Levels
[-156, 3, 134, 14, 38, 70, -16, 50, -144, 236, 160, 28, 159, 269, -194, -41, -56, 205, -135, -126, -90, 188, -167, 33, -56, 95, -88, -159, 8, 71, 119, -108, 174, 73, -225, -103, -62, -203, -195, -7, -27, -57, -48, 149, -57, -193]
2
[-127, 106, 34, -55, 91, 102, -12, 82, -62, 74, 96, -21, 102, 41, 125, 30, 59, -91, -77, 91, 66, -16, 40, 150, 64, 238, 118, 120, -61, -105, 130, -128, 73, -26, 55, 12, -115, -149, 98, 131, -36, -55, -16, -143, 62, -92]
11
[87, -253, 98, 16, 48, -28, -3, 336, 227, -195, -166, -208, -195, -191, 107, -58, 48, -353, -219, -216, 95, 297, 155, -15, -4, 118, -257, -178, 201, 219, 133, 51, -101, -42, 152, 335, 118, -43, -55, -61, 136, -196, -70, -1, 31, 72]
34
[-56, 48, 327, -345, 63, -372, 74, 33, 7, -211, -344, -120, 19, -267, -156, -215, 47, -109, -247, -63, -72, 412, 270, -151, 215, 151, -253, -108, 22, 149, 126, 112, -67, -49, 39, 213, 64, 84, -220, -176, -218, 19, -120, -230, 50, 127]
13
[-140, 66, -28, 267, 81, 168, -101, -167, -155, 80, -41, -37, 13, 400, -133, 44, -8, 198, -149, -68, -98, -171, -41, 181, -94, 11, 30, 213, -82, 20, -30, -112, 420, 209, -101, -54, -23, -213, 27, -99, 217, 19, 48, 10, -47, -83]
20
[8, 87, -102, 56, -135, 139, -28, 87, -109, -45, -10, -98, 55, 138, -62, -187, 125, 278, -207, -270, -64, 88, 60, -119, -21, 3, -217, 28, 47, 209, -97, -48, 141, 98, 28, -89, 118, 0, -107, -130, 223, 49, 142, 316, 35, 206]
32
[-126, 298, 2, -16, -65, -118, 112, 151, -190, -229, -9, -181, -85, -315, 178, -257, 145, -6, -391, -239, 249, 8, 250, -33, 87, 307, -69, -163, 137, 170, 85, -7, -28, -95, 76, -162, 172, 119, -51, 69, 187, -15, -177, 46, 30, 206]
35
[480, 32, -21, -336, -142, -146, 35, 359, 303, -120, -447, 102, 206, -364, -77, -149, 165, -7, -70, 104, 59, 301, 163, -134, 55, -90, -110, 146, -63, 110, 359, 1, -61, 29, 48, 409, 106, 213, 73, -66, -111, 302, 172, -103, -208, 9]
36
[151, -171, 153, -292, -100, 91, 86, 162, 250, -65, -86, 104, 101, -177, 19, 41, 245, -28, -236, -3, -53, 90, 114, -59, -108, -157, -88, 131, 40, 78, 244, 157, -148, 30, 47, 93, -141, 145, 58, 272, -53, 217, 174, -18, 36, -113]
9
[-74, 210, -160, 104, -48, -155, 90, -155, -77, 82, -60, -138, -107, 125, 14, -68, 52, 91, -43, 71, 52, -26, 102, -30, -108, -47, -72, 205, 0, -70, -134, -55, 42, -28, 19, 51, 173, 120, 108, 19, 172, 136, 173, 83, -32, 261]
12
[99, -85, 7, -45, 7, -51, -64, 70, -110, 95, -112, -2, 237, 114, -160, -140, -125, 196, -33, -40, 54, 200, -116, 21, 21, 90, -117, -83, -80, -54, 159, -153, 265, 67, -234, 46, -93, -147, -165, -118, -72, 37, -60, 34, -278, -35]
10
[1, 24, 109, -250, -68, -38, -2, 74, 21, -188, -198, -58, 90, -52, -42, -118, 169, 81, -279, -72, -122, 129, 235, -82, 11, -71, -192, 169, 7, 150, 66, 76, 28, 88, 68, 124, 35, 100, -4, -5, 43, 71, 124, -71, 74, 42]
18
[85, 108, 102, -217, 15, -198, 158, 194, -39, -197, -473, 50, -13, -355, -179, 103, 171, -232, -302, 42, 169, 73, 241, -89, 35, -47, -2, -51, 32, 114, 413, 154, 3, 42, -133, 230, 143, 188, 13, 123, -59, 319, -164, -197, -227, -131]
21
[117, -22, 120, -71, 27, -20, -14, 7, -51, -220, -391, -11, 87, -145, -192, -88, 108, 47, -257, -106, 75, 41, 167, -46, 77, 63, -93, 49, -48, 77, 174, 81, 239, 121, -115, 47, 21, 29, -103, -106, -40, 208, -129, -151, -143, 9]
18
[182, -270, -149, -158, -134, 428, -132, 519, 45, 9, 7, 15, 176, 0, 93, 145, 247, -223, 2, -14, 112, 125, 104, -267, -118, -140, -172, 155, 79, -62, -6, -25, -116, -38, -89, 252, 98, 39, 94, 239, -4, -85, 170, 197, 51, -69]
8
[39, 196, 11, -18, 59, -20, -87, 20, -61, 113, -82, -29, 120, 23, -12, -92, 29, -26, 72, 167, 45, 99, 34, 54, 110, 191, 98, 169, -106, -134, 30, -180, 137, -60, -43, 106, 35, -82, 22, -87, -119, -29, -11, -113, -13, 32]
9
[43, -419, 218, -490, -170, -47, -117, 133, -18, 135, 2, 123, 92, -3, -208, 194, 53, -372, 11, -11, -256, 289, -85, -173, 64, -299, 52, -166, -40, 23, 186, 114, -220, -68, -190, 132, -377, -126, -164, 332, -340, -95, 87, 153, 20, -248]
17
[211, 40, 205, 50, 171, -6, -45, 16, 211, 39, -264, 47, 89, -108, -53, -119, 14, -28, -21, 129, 25, 179, 14, 144, 95, 216, 45, 135, -70, -53, 206, -86, 219, 8, -25, 205, -25, -90, -50, -215, -145, 77, -108, -239, -97, -29]
3
[235, 56, -196, -110, -161, 383, -217, -30, -93, 213, -44, 63, 340, 410, -306, -27, 142, 308, 220, 40, -280, 167, -139, -87, 120, -158, 21, 306, -209, 22, -79, -156, 255, 193, -36, -5, -15, -150, -13, -182, -68, 189, 321, 319, 56, 55]
20
[61, 496, 37, -139, -47, -306, 47, -35, -62, -234, -399, -173, -25, -215, -32, -360, 159, 136, -218, 30, -69, 220, 345, -74, 181, 73, -129, 185, 24, 202, -10, -21, 81, -3, 153, 177, 350, 248, -31, -314, 111, 130, 25, -66, 38, 366]
25
[-122, 48, 27, -93, -92, -103, 116, 16, -93, 39, 74, -21, 7, -71, 44, -65, 112, 53, -208, -73, 109, -16, 89, -117, -100, 30, -77, -11, 37, -43, 8, 36, -88, -92, -72, -126, -44, 105, -32, 239, 3, 83, 61, 77, -14, 79]
5
[79, 145, 70, 69, 43, -158, 49, -69, 143, -141, -296, -113, -134, -121, -15, -162, 104, -4, -181, -49, -16, 77, 176, 59, 69, 114, -60, 129, -2, 138, 45, 22, 97, 27, 196, 139, 83, 44, -3, -208, 101, 122, 50, -102, 16, 225]
30
[-166, 14, 37, 335, 298, -287, -19, -166, -45, -153, -378, -309, -169, 123, -206, -84, -139, -60, -131, -102, 246, -9, 134, 177, 43, 429, -148, 14, -104, -18, -2, -70, 357, 113, 55, 184, 159, -236, -13, -366, 57, -59, -169, -480, -117, 61]
21
[-406, 283, 151, -25, 21, -331, 198, -74, -123, 54, 62, -63, -324, -112, 65, 82, 106, -318, -273, -39, -30, -42, 198, -48, 24, 102, 100, -64, 67, 90, -2, 82, -223, -166, 108, -16, 17, 47, 13, 224, 33, -29, 5, -23, 188, 75]
35
[-51, 71, 122, 39, 90, -150, 72, -14, -71, 55, -122, -102, -140, -113, -102, 10, 17, -244, -70, 12, 120, 183, 41, -6, 65, 147, 15, -170, 77, 5, 117, 13, -13, -106, -108, 73, 113, -11, -109, 13, -76, 27, -206, -5, -46, 46]
9
[-126, -141, 9, -144, -123, -115, 66, 181, -45, -2, 28, -64, -197, -70, 67, 152, 103, -349, -211, -102, -1, 49, 85, -87, -108, -178, -23, -145, 140, 106, 105, 98, -229, -94, -7, 113, -69, 31, 14, 348, 105, -88, 73, 177, 3, -32]
27
[-181, 67, -19, 80, -11, -104, 24, -64, -240, -50, -53, -139, -110, 57, -52, -28, 13, -27, -231, -159, 87, -59, 67, 30, -14, 75, -17, -97, 35, 62, 26, -7, 133, 21, -80, -95, 15, -62, -60, 62, 150, -12, -91, 59, -75, 64]
23
[-181, 163, 137, 189, 238, -174, 112, -20, 91, 75, -40, -120, -171, -7, 151, -40, -53, -160, -142, 95, 93, 80, 91, 194, -31, 278, -15, 54, 67, -55, 82, -93, 71, -81, 84, 192, 82, -73, 51, -59, 85, -89, -102, -222, 1, 53]
3
[190, -7, 135, 100, 41, -22, -71, 126, 43, -345, -273, -161, 100, -273, 172, -457, 25, 249, -379, -202, 241, 81, 224, 54, -24, 270, -284, 35, 111, 56, 65, -60, 314, 20, -82, 20, 117, 94, -147, -234, 181, -66, -231, -150, -180, 200]
6
[35, 80, -9, 193, 78, 78, 46, 67, 116, -84, -131, -52, -88, -76, 246, -41, 115, -33, -224, 63, 153, -135, 191, 99, -162, 54, -51, 290, 83, -74, 25, -38, 138, -11, 31, 153, 109, 106, 158, 52, 242, 51, 18, -108, -55, 106]
8
[123, -19, 13, -164, -137, 24, 54, 137, 113, 170, 4, 138, -41, -27, 16, 149, 117, -178, -74, 71, -175, 100, -79, 53, -53, -272, 166, 1, 48, 116, 279, 12, -114, -15, 3, 132, -168, 9, 51, 261, 57, 131, 165, 267, -71, -101]
30
[285, -293, -29, -194, -204, 103, -88, 289, 194, 155, 2, 231, 116, -29, 69, 162, 71, -148, -53, 69, -80, -20, -148, 74, -174, -333, 175, 71, -32, -5, 347, -43, -35, 16, -126, 176, -357, -61, 104, 372, 16, 42, 223, 169, -230, -293]
32
[-92, 72, -34, -88, 74, 128, 145, 117, -107, 10, -77, -124, -9, -31, -195, 130, 181, -206, -41, -72, 145, 229, 97, -149, 163, 217, -98, -131, 31, 70, 108, 76, -102, -2, 76, 29, 192, -27, -33, 33, -118, 209, -73, 54, 126, 74]
13
[-44, -76, 37, -181, -56, 75, 30, 123, -137, -39, -54, -17, 51, -46, -62, 59, 118, -124, -172, -95, 26, 106, 84, -120, 41, -22, -68, -72, 39, 43, 117, 63, -20, 2, -92, 3, -39, 0, -70, 170, -35, 73, -39, 108, -11, -8]
15
[-124, 247, -101, 146, 7, 45, 116, 136, -10, -89, 33, -136, -179, -126, 245, -28, 177, -139, -253, -86, 194, -113, 222, 38, -32, 205, 4, 100, 101, 72, 17, -29, -44, -59, 193, 14, 186, 72, 173, 123, 263, 21, 23, 8, 114, 154]
36
[-10, 51, 15, 299, 10, 99, -50, -70, -25, -75, -82, -110, -118, 43, -98, -94, 115, 88, -225, -248, 111, -130, 62, 50, -51, 181, -21, 33, 6, 129, -41, -2, 218, 80, -6, -149, 96, -79, -40, -94, 170, 39, -39, 24, 35, 50]
35
[-247, 160, -142, -68, 60, -53, -59, 70, -283, 140, -4, -82, 84, 237, -27, 89, -26, -144, 69, 115, 21, 31, 69, -41, 118, 150, 42, 147, -149, -162, -69, -189, 99, -26, -9, 154, 4, -191, 77, 8, -69, -117, 84, -85, 18, 27]
19
[92, -1, -64, 54, -97, 98, -22, 239, 46, -56, -12, 14, -41, -110, 251, -36, 100, -84, -238, -67, 85, -91, 93, 56, -121, -49, 24, 99, 92, 48, 126, -66, 56, -20, -13, 89, -25, 39, 100, 177, 254, -39, 50, 121, -98, 13]
35
[54, -2, 156, -274, -34, -252, 38, 204, 88, -42, -88, -34, -24, -299, 260, -129, 17, -269, -148, 128, 14, 248, 162, -11, 21, -18, -44, -9, 118, -41, 167, -29, -167, -200, -8, 278, -58, 125, -14, 162, -38, -135, -40, -48, -66, 88]
8
[-13, -154, -123, 43, -106, 108, -86, -59, 5, 134, 18, -61, -83, 308, -76, 112, 76, -63, 35, -49, -171, 6, -38, -46, -93, -214, -31, 168, -34, 16, -143, -13, 29, 52, 45, 87, -80, -106, 51, 67, 111, -12, 294, 237, 71, 92]
24
[18, 444, -164, 146, 72, -253, 108, -106, -94, -18, -253, -247, 27, -13, -52, -365, 12, 278, 14, 53, 208, 200, 186, -91, 111, 336, -235, 158, -48, -64, -169, -163, 170, -47, 98, 93, 406, 132, -25, -405, 58, 180, 27, -67, -65, 497]
6
[-6, 193, -56, -16, 38, 86, -77, 98, 21, 93, -24, -32, 138, 125, 102, -69, 95, 49, 19, 175, -21, 46, 108, 33, 2, 104, -10, 358, -81, -115, -56, -182, 105, -10, 71, 187, 82, -32, 142, -56, 15, -49, 177, -102, 82, 49]
9
[214, -211, 52, -241, 5, -142, -58, 139, 18, 59, -261, 71, 140, -139, -227, 133, -35, -286, 58, 119, 146, 144, -98, 84, 100, 34, 181, -137, -149, -90, 443, -25, 52, 9, -182, 194, -222, -161, -7, 153, -291, 110, -114, -206, -294, -295]
19
[-56, 182, -78, 148, 46, -24, 39, -6, -53, -33, -177, -87, -81, 50, -61, 1, 104, 3, -148, -42, 85, -81, 114, 43, -2, 119, 8, 129, -40, 55, 32, -41, 157, 64, 75, 56, 112, -33, 67, -73, 136, 118, 52, -54, -28, 84]
28
[59, -210, -153, 415, -10, 148, -84, -144, 76, 325, 85, 28, -147, 437, -82, 162, -105, 26, 76, -60, -84, -142, -294, 199, -220, -147, 116, 85, -57, -41, -17, -136, 266, 106, -93, 11, -196, -280, 41, 19, 231, 26, 197, 281, -171, -35]
33
[282, 180, 107, 53, 62, -228, -103, 75, 93, -355, -502, -148, 74, -351, 11, -463, 30, 151, -246, -97, 202, 106, 248, 100, 172, 362, -105, 93, -60, 104, 143, -103, 330, 35, 67, 148, 137, 34, -95, -425, 41, 14, -181, -338, -181, 203]
32
[-84, -104, 248, -307, 36, -372, 47, 115, 72, -261, -211, -177, -114, -339, 79, -87, 44, -360, -294, -45, 88, 184, 261, 46, 84, 140, -79, -128, 65, 89, 240, 114, -169, -98, 112, 219, -76, 30, -9, 144, -86, -145, -124, -341, 22, -42]
19
[14, -16, 11, -38, 68, -77, -14, 64, -18, 74, -151, -53, -26, 21, -176, 146, 11, -253, -2, 68, 83, 92, -40, 134, 55, 88, 142, -76, -62, 16, 280, -39, 56, 34, -35, 162, -21, -164, 54, 72, -81, 40, -66, -135, -103, -201]
22
[-256, -75, -21, 354, 69, 310, -129, -143, -250, -81, 84, -134, -73, 332, 37, 1, 35, 133, -298, -295, 19, -302, 41, 130, -93, 135, -42, 119, 6, 23, -175, -51, 405, 157, -63, -248, -88, -244, -37, -14, 313, -130, -58, 76, 55, 39]
21
[152, -81, 54, 160, 88, 142, -47, 58, 155, 42, -112, -59, 13, 21, -48, -54, 66, -10, -34, -19, 100, 112, -8, 63, -48, 143, -69, 77, 20, -15, 66, -49, 146, 23, -26, 105, 73, -73, -18, -100, 10, 32, -28, -37, -30, 7]
4
[-8, -108, -188, -85, -265, 438, -102, 129, -265, 29, 101, 73, 259, 265, -209, 112, 284, 291, -183, -215, 17, -198, 16, -248, -200, -238, -103, 170, -51, 33, -70, 43, 124, 176, -248, -265, 1, 30, 24, 296, 94, 182, 234, 318, 18, -146]
15
[-217, -10, 33, 232, -14, 199, 41, -72, -187, -10, 118, 4, 16, 177, -11, 3, 113, 293, -402, -245, 120, -315, 35, 31, -265, 38, -88, 73, 47, 12, -22, 26, 257, 119, -205, -326, -56, -21, -30, 199, 244, 92, -15, 85, -53, -92]
8
[-61, 106, -313, 290, -93, 273, -177, -87, -262, 151, 136, -133, -26, 363, -10, 31, 85, 69, 78, -67, 65, -228, -68, 46, -51, 36, 138, 197, -79, -89, -238, -186, 238, 41, -35, -166, 50, -179, 103, 33, 217, -73, 145, 258, 41, 127]
25
[-340, 167, 155, 34, -75, -108, 223, -179, -66, -8, 187, -103, -307, -64, 138, -13, 226, -39, -397, -145, -37, -109, 205, -79, -188, -67, -70, 11, 214, 116, -126, 191, -221, -123, 56, -228, 65, 226, -4, 334, 211, 62, 65, 184, 242, 176]
6
[176, -247, 185, -259, -102, 239, -30, 349, 161, -65, -152, 65, 73, -115, -348, 178, 305, -190, -206, -215, -82, 255, 14, -135, 4, -112, -69, -188, 68, 349, 350, 197, -143, 123, -24, 95, 10, -39, -102, 146, -138, 132, 35, 110, 103, -355]
30
[-61, 41, 48, -147, -79, 105, 45, 126, -52, 106, 146, 40, 89, 4, 79, 2, 130, 8, -151, -8, -31, 74, 18, -37, -53, -27, -10, 24, 59, 5, 93, -22, -66, -51, -55, -51, -76, 27, -10, 236, 14, 28, 70, 167, 44, -32]
7
[241, -53, -39, -55, -43, 98, -67, 209, 63, -85, -149, -77, 97, -170, 97, -138, 105, -62, -50, 12, 175, 146, 99, -33, 14, 83, -84, 71, 47, -46, 92, -66, 51, -55, -41, 142, 87, 61, 9, 4, 12, 8, -39, 15, -86, 106]
9
[289, -194, 27, -95, -118, 158, -165, 70, 38, 137, -50, 178, 282, 83, -83, -23, 6, 170, -25, 62, -39, -8, -177, 116, -110, -166, 114, 119, -107, -90, 252, -113, 249, 94, -287, -6, -277, -100, -21, 142, -51, 91, 62, 76, -270, -244]
11
[-193, 7, -19, 43, 12, 131, -64, -57, -111, 83, 82, -65, 74, 416, -32, -13, -17, 215, -163, -90, -230, 16, -14, 104, -76, -56, -123, 178, -32, 78, -53, -106, 248, 175, 16, 20, -77, -182, 11, -51, 214, -64, 185, 109, 48, -12]
19
[-97, 106, 12, -1, 60, 21, 104, 28, 50, 173, 97, -29, 9, 95, 51, 22, 60, -12, -47, 72, 0, 106, -4, 61, -32, 111, -15, 81, 9, -36, 73, -70, -28, -35, 80, 58, -7, -46, 60, 81, 15, 64, 103, 27, 58, 30]
6
[73, 168, 90, -256, -14, -235, -65, -146, -66, 27, -262, -42, 206, 86, -276, -235, -23, 199, 28, 56, -218, 316, 30, -11, 254, 80, -50, 99, -198, 59, 66, -93, 178, 80, 39, 108, -56, -89, -139, -307, -199, 118, 97, -87, -30, 130]
20
